Here is a tiny trained network, its code and every weight. The questions are about switching its units off for an input and a class, where a switched-off unit gives its printed mean instead of its output.

import numpy as np


def w(rows, s, z=0):
    codes = np.array(rows[::2]) - 128.0
    scale = np.full(codes.shape[1], s)
    scale[-1] = z or s
    return codes * scale


def norm(h):
    return h / np.sqrt((h * h).mean(-1, keepdims=True) + 1e-5)


def f(y):
    return np.maximum(y, 0)


def log_softmax(a):
    a = a - a.max(-1, keepdims=True)
    return a - np.log(np.exp(a).sum(-1, keepdims=True))


def net(x, mask):
    res = np.array(x, float).reshape(1, 7) / 4 @ E
    u = 0
    for l in range(2):
        y = f(norm(res) @ A[l][:, :-1].T + A[l][:, -1])
        res = res + np.where(mask[u : u + 5], y, B[l][:, -1]) @ B[l][:, :-1]
        u += 5
    return log_softmax(norm(res)[-1] @ U[:, :-1].T + U[:, -1])


A, B = {}, {}
E = w([
[139,88,175,34,66,83,129,114,192,160,112,200],'x0',
[54,171,127,42,114,119,121,95,117,188,245,128],'x1',
[112,162,99,64,99,62,137,204,123,66,131,53],'x2',
[107,115,154,131,159,86,5,95,198,131,136,203],'x3',
[72,137,99,126,145,71,79,112,130,86,153,91],'x4',
[118,92,177,188,191,119,98,79,173,98,92,174],'x5',
[85,132,130,85,126,120,187,78,122,148,177,112],'x6',
],0.0012)
A[0] = w([
[160,124,124,152,136,159,254,140,94,116,105,88,164],'0.n1',
[81,125,140,133,142,114,108,82,153,143,172,150,66],'0.n2',
[163,150,95,122,89,147,129,215,101,131,120,96,255],'0.n3',
[119,145,119,14,64,112,142,142,116,153,160,117,162],'0.n4',
[143,121,144,132,115,182,194,99,112,186,141,136,227],'0.n5',
],0.003,0.00051)
B[0] = w([
[48,175,47,40,20,22,226,204,74,67,171,103,253],'0.n1',
[134,177,74,137,157,179,138,113,29,158,178,138,185],'0.n2',
[6,179,49,33,34,18,229,181,96,55,198,76,225],'0.n3',
[163,66,105,98,44,73,227,196,185,55,39,129,237],'0.n4',
[48,147,34,87,95,37,151,141,88,77,164,157,216],'0.n5',
],0.0021,0.0028)
A[1] = w([
[169,94,177,157,153,134,118,120,154,119,62,135,57],'1.n1',
[126,152,101,159,140,144,151,163,88,93,127,5,255],'1.n2',
[95,141,129,85,140,72,72,141,154,92,149,90,180],'1.n3',
[143,112,130,190,149,136,117,148,137,98,69,149,228],'1.n4',
[132,117,172,38,99,138,169,115,156,182,150,143,130],'1.n5',
],0.0032,0.00082)
B[1] = w([
[173,139,156,149,120,153,123,166,157,131,91,30,158],'1.n1',
[95,64,86,36,4,30,226,208,162,57,96,156,255],'1.n2',
[86,137,58,74,92,130,217,135,37,131,160,162,213],'1.n3',
[171,134,157,115,87,134,142,183,153,116,96,53,175],'1.n4',
[118,122,78,97,73,64,176,198,133,64,75,73,184],'1.n5',
],0.0031,0.0035)
U = w([
[93,160,121,151,226,186,73,21,69,219,228,187,20],'0',
[253,108,241,213,151,180,62,155,203,133,52,70,71],'1',
[84,120,64,41,45,49,239,173,108,77,135,132,253],'2',
],0.0049,0.0024)

Each question gives the input, the list of numbers given to net, and the class t.
The units are the neurons (one row each of A and B). Each row of codes is followed by its name. A weight is (code - 128) times the scale printed after its matrix; where a second scale follows, it is the last column's (A, B and U).
mask holds one flag per neuron, layer by layer. A switched-off neuron (its flag False) gives its mean, the last column of its row in B, instead of its output. The means were averaged over made-up inputs and are rounded, as every weight is.
A unit's drop is (log p(t) with every unit on - log p(t) with that unit switched off) / (log p(t) with every unit on - log p(t) with every unit switched off).
The circuit of an input: a set's keep is (log p(t) with only the set's units on - log p(t) with every unit switched off) / (log p(t) with every unit on - log p(t) with every unit switched off). Starting from all 10 units, units are removed one at a time, each time the one whose removal leaves the highest keep (on an exact tie, the one counted first), for as long as the keep stays at least 0.8.
units of the circuit, in order: the units of the circuit, biggest drop first
top k neurons: the k neurons with the biggest drops, biggest first
k most important neurons of layer l: the k neurons of layer l with the biggest drops, biggest first
drop of u: that unit's drop, to one decimal
input [-2,-4,-3,2,-7,3,2], class 1: units of the circuit, in order	0.n3, 1.n2, 1.n3
input [-8,8,-7,3,-3,-3,7], class 0: 2 most important neurons of layer 0	0.n1, 0.n3
input [0,-6,-2,4,-5,-1,5], class 1: top 4 neurons	0.n3, 1.n2, 1.n3, 0.n1
input [2,3,-8,-4,7,8,0], class 0: most important neuron of layer 1	1.n2
input [5,-4,-4,5,-3,2,7], class 1: 2 most important neurons of layer 0	0.n1, 0.n3
input [3,-5,2,7,-4,0,6], class 1: 2 most important neurons of layer 1	1.n2, 1.n1
input [5,-7,7,5,2,7,-5], class 1: 2 most important neurons of layer 0	0.n1, 0.n3
input [-7,8,-7,-1,1,1,-5], class 0: top 3 neurons	0.n1, 0.n3, 0.n4
input [-1,-4,-8,-5,3,5,-6], class 1: drop of 0.n3	0.3
input [3,4,-6,8,3,-1,-6], class 0: drop of 1.n2	0.1
input [3,-1,2,6,-3,8,-1], class 1: drop of 1.n5	0.0
